Here is a tiny trained network, its code and every weight. The questions are about switching its units off for an input and a target symbol, where a switched-off unit gives its printed mean instead of its output.

import numpy as np


def w(rows, s, z=0):
    codes = np.array(rows[::2]) - 128.0
    scale = np.full(codes.shape[1], s)
    scale[-1] = z or s
    return codes * scale


def norm(h):
    return h / np.sqrt((h * h).mean(-1, keepdims=True) + 1e-5)


def f(y):
    return np.maximum(y, 0)


def softmax(a):
    e = np.exp(a - a.max(-1, keepdims=True))
    return e / e.sum(-1, keepdims=True)


def log_softmax(a):
    a = a - a.max(-1, keepdims=True)
    return a - np.log(np.exp(a).sum(-1, keepdims=True))


def net(x, mask):
    ids = ['ΞΨβεημφω'.index(c) for c in x.split()]
    T = len(ids)
    res = E[ids] + P[:T]
    u = 0
    for l in range(2):
        q, k, v = (norm(res) @ M[l].T for M in (Q, K, V))
        z = softmax(np.where(np.tri(T) > 0, q @ k.T / 2**0.5, -1e9)) @ v
        res = res + np.where(mask[u], z, O[l][:, -1]) @ O[l][:, :-1]
        u += 1
        y = f(norm(res) @ A[l][:, :-1].T + A[l][:, -1])
        res = res + np.where(mask[u : u + 4], y, B[l][:, -1]) @ B[l][:, :-1]
        u += 4
    return log_softmax(norm(res)[-1] @ U[:, :-1].T + U[:, -1])


Q, K, V, O, A, B = {}, {}, {}, {}, {}, {}
E = w([
[143,169,100,143],'Ξ',
[92,114,153,97],'Ψ',
[98,118,122,204],'β',
[113,51,238,236],'ε',
[255,108,51,91],'η',
[155,88,135,69],'μ',
[104,119,194,159],'φ',
[164,154,180,102],'ω',
],0.0087)
P = w([
[119,7,70,165],'0',
[150,167,140,172],'1',
[156,172,131,156],'2',
[153,171,134,147],'3',
[155,168,121,137],'4',
[154,178,123,133],'5',
[153,178,121,131],'6',
[161,178,115,129],'7',
[163,174,116,127],'8',
[161,176,126,129],'9',
[161,177,123,129],'10',
],0.002)
Q[0] = w([
[189,129,1,86],'L0H1',
[106,73,121,96],'L0H1',
],0.0068)
K[0] = w([
[132,254,150,118],'L0H1',
[136,137,145,155],'L0H1',
],0.0073)
V[0] = w([
[137,255,171,88],'L0H1',
[140,126,156,190],'L0H1',
],0.0032)
O[0] = w([
[3,27,129,190,2],'L0H1',
[22,157,93,100,235],'L0H1',
],0.0032,0.00065)
A[0] = w([
[114,154,210,170,98],'L0N1',
[103,43,157,46,175],'L0N2',
[73,54,142,247,156],'L0N3',
[83,255,63,86,254],'L0N4',
],0.0048,0.0023)
B[0] = w([
[220,24,124,102,198],'L0N1',
[42,242,167,171,209],'L0N2',
[29,87,1,79,253],'L0N3',
[236,127,228,211,214],'L0N4',
],0.003,0.0035)
Q[1] = w([
[190,137,1,29],'L1H1',
[86,110,243,192],'L1H1',
],0.005)
K[1] = w([
[202,143,169,74],'L1H1',
[2,153,107,118],'L1H1',
],0.0058)
V[1] = w([
[116,171,86,62],'L1H1',
[128,214,214,253],'L1H1',
],0.003)
O[1] = w([
[117,254,147,175,20],'L1H1',
[185,161,117,147,255],'L1H1',
],0.0057,0.00081)
A[1] = w([
[98,97,174,172,247],'L1N1',
[84,177,166,156,43],'L1N2',
[172,184,97,2,250],'L1N3',
[57,110,62,131,130],'L1N4',
],0.0057,0.0014)
B[1] = w([
[121,217,52,119,244],'L1N1',
[101,115,218,199,160],'L1N2',
[13,47,109,85,253],'L1N3',
[159,252,118,37,196],'L1N4',
],0.0043,0.003)
U = w([
[50,188,2,166,216],'Ξ',
[205,39,51,76,236],'Ψ',
[90,21,121,243,111],'β',
[31,227,222,139,102],'ε',
[212,113,226,39,112],'η',
[226,182,132,219,153],'μ',
[105,111,124,142,2],'φ',
[20,62,118,16,133],'ω',
],0.0094,0.0025)

Each question gives the input, a string of symbols that net reads in full, and the target symbol t.
The units are the heads (2 rows each of Q, K, V and O) and the neurons (one row each of A and B). Each row of codes is followed by its name. A weight is (code - 128) times the scale printed after its matrix; where a second scale follows, it is the last column's (O, A, B and U).
mask holds one flag per unit, layer by layer, with each layer's heads first. A switched-off unit (its flag False) gives its mean, the last column of its rows in O or B, instead of its output. The means were averaged over made-up inputs and are rounded, as every weight is.
A unit's drop is (log p(t) with every unit on - log p(t) with that unit switched off) / (log p(t) with every unit on - log p(t) with every unit switched off).
The circuit of an input: a set's keep is (log p(t) with only the set's units on - log p(t) with every unit switched off) / (log p(t) with every unit on - log p(t) with every unit switched off). Starting from all 10 units, units are removed one at a time, each time the one whose removal leaves the highest keep (on an exact tie, the one counted first), for as long as the keep stays at least 0.8.
circuit, biggest first: the units of the circuit, biggest drop first
k most important neurons: the k neurons with the biggest drops, biggest first
top k neurons in layer l: the k neurons of layer l with the biggest drops, biggest first
drop of u: that unit's drop, to one decimal
input ε Ξ Ψ ε η Ξ Ψ φ Ψ φ, target Ψ: 2 most important neurons => (L0N1; L0N2)
input ω Ξ β φ, target Ξ: 4 most important neurons => (L1N1; L0N3; L1N3; L0N4)
input Ψ β Ξ φ, target μ: 4 most important neurons => (L1N3; L0N1; L1N1; L0N2)
input φ β μ η ε φ, target ω: circuit, biggest first => (L0N4; L1H1; L0N1; L1N1)
input φ ω ω β Ξ β β ω φ φ, target ω: circuit, biggest first => (L0N4; L0N1; L0N2)
input Ξ β Ξ, target μ: circuit, biggest first => (L0N4)
input ε μ ε φ, target Ψ: 3 most important neurons => (L0N1; L0N2; L1N3)
input Ψ φ η φ, target μ: 4 most important neurons => (L1N3; L0N2; L0N1; L1N1)
input ω β Ξ Ψ β η Ψ Ψ η β φ, target Ξ: 4 most important neurons => (L1N1; L0N3; L0N4; L1N3)
input μ β ω η μ Ξ ε Ψ β φ, target η: top 2 neurons in layer 1 => (L1N3; L1N2)
input η β Ψ ω η μ ε φ, target β: top 2 neurons in layer 0 => (L0N1; L0N2)
input η Ψ β φ, target β: drop of L0N1 => 1.3
input Ψ φ Ψ μ Ξ β μ ω Ξ μ Ψ, target ε: drop of L0N2 => 0.2
input β η Ψ Ψ, target ε: drop of L1N2 => 0.0
input μ β β φ η η φ, target η: drop of L1N3 => 0.7
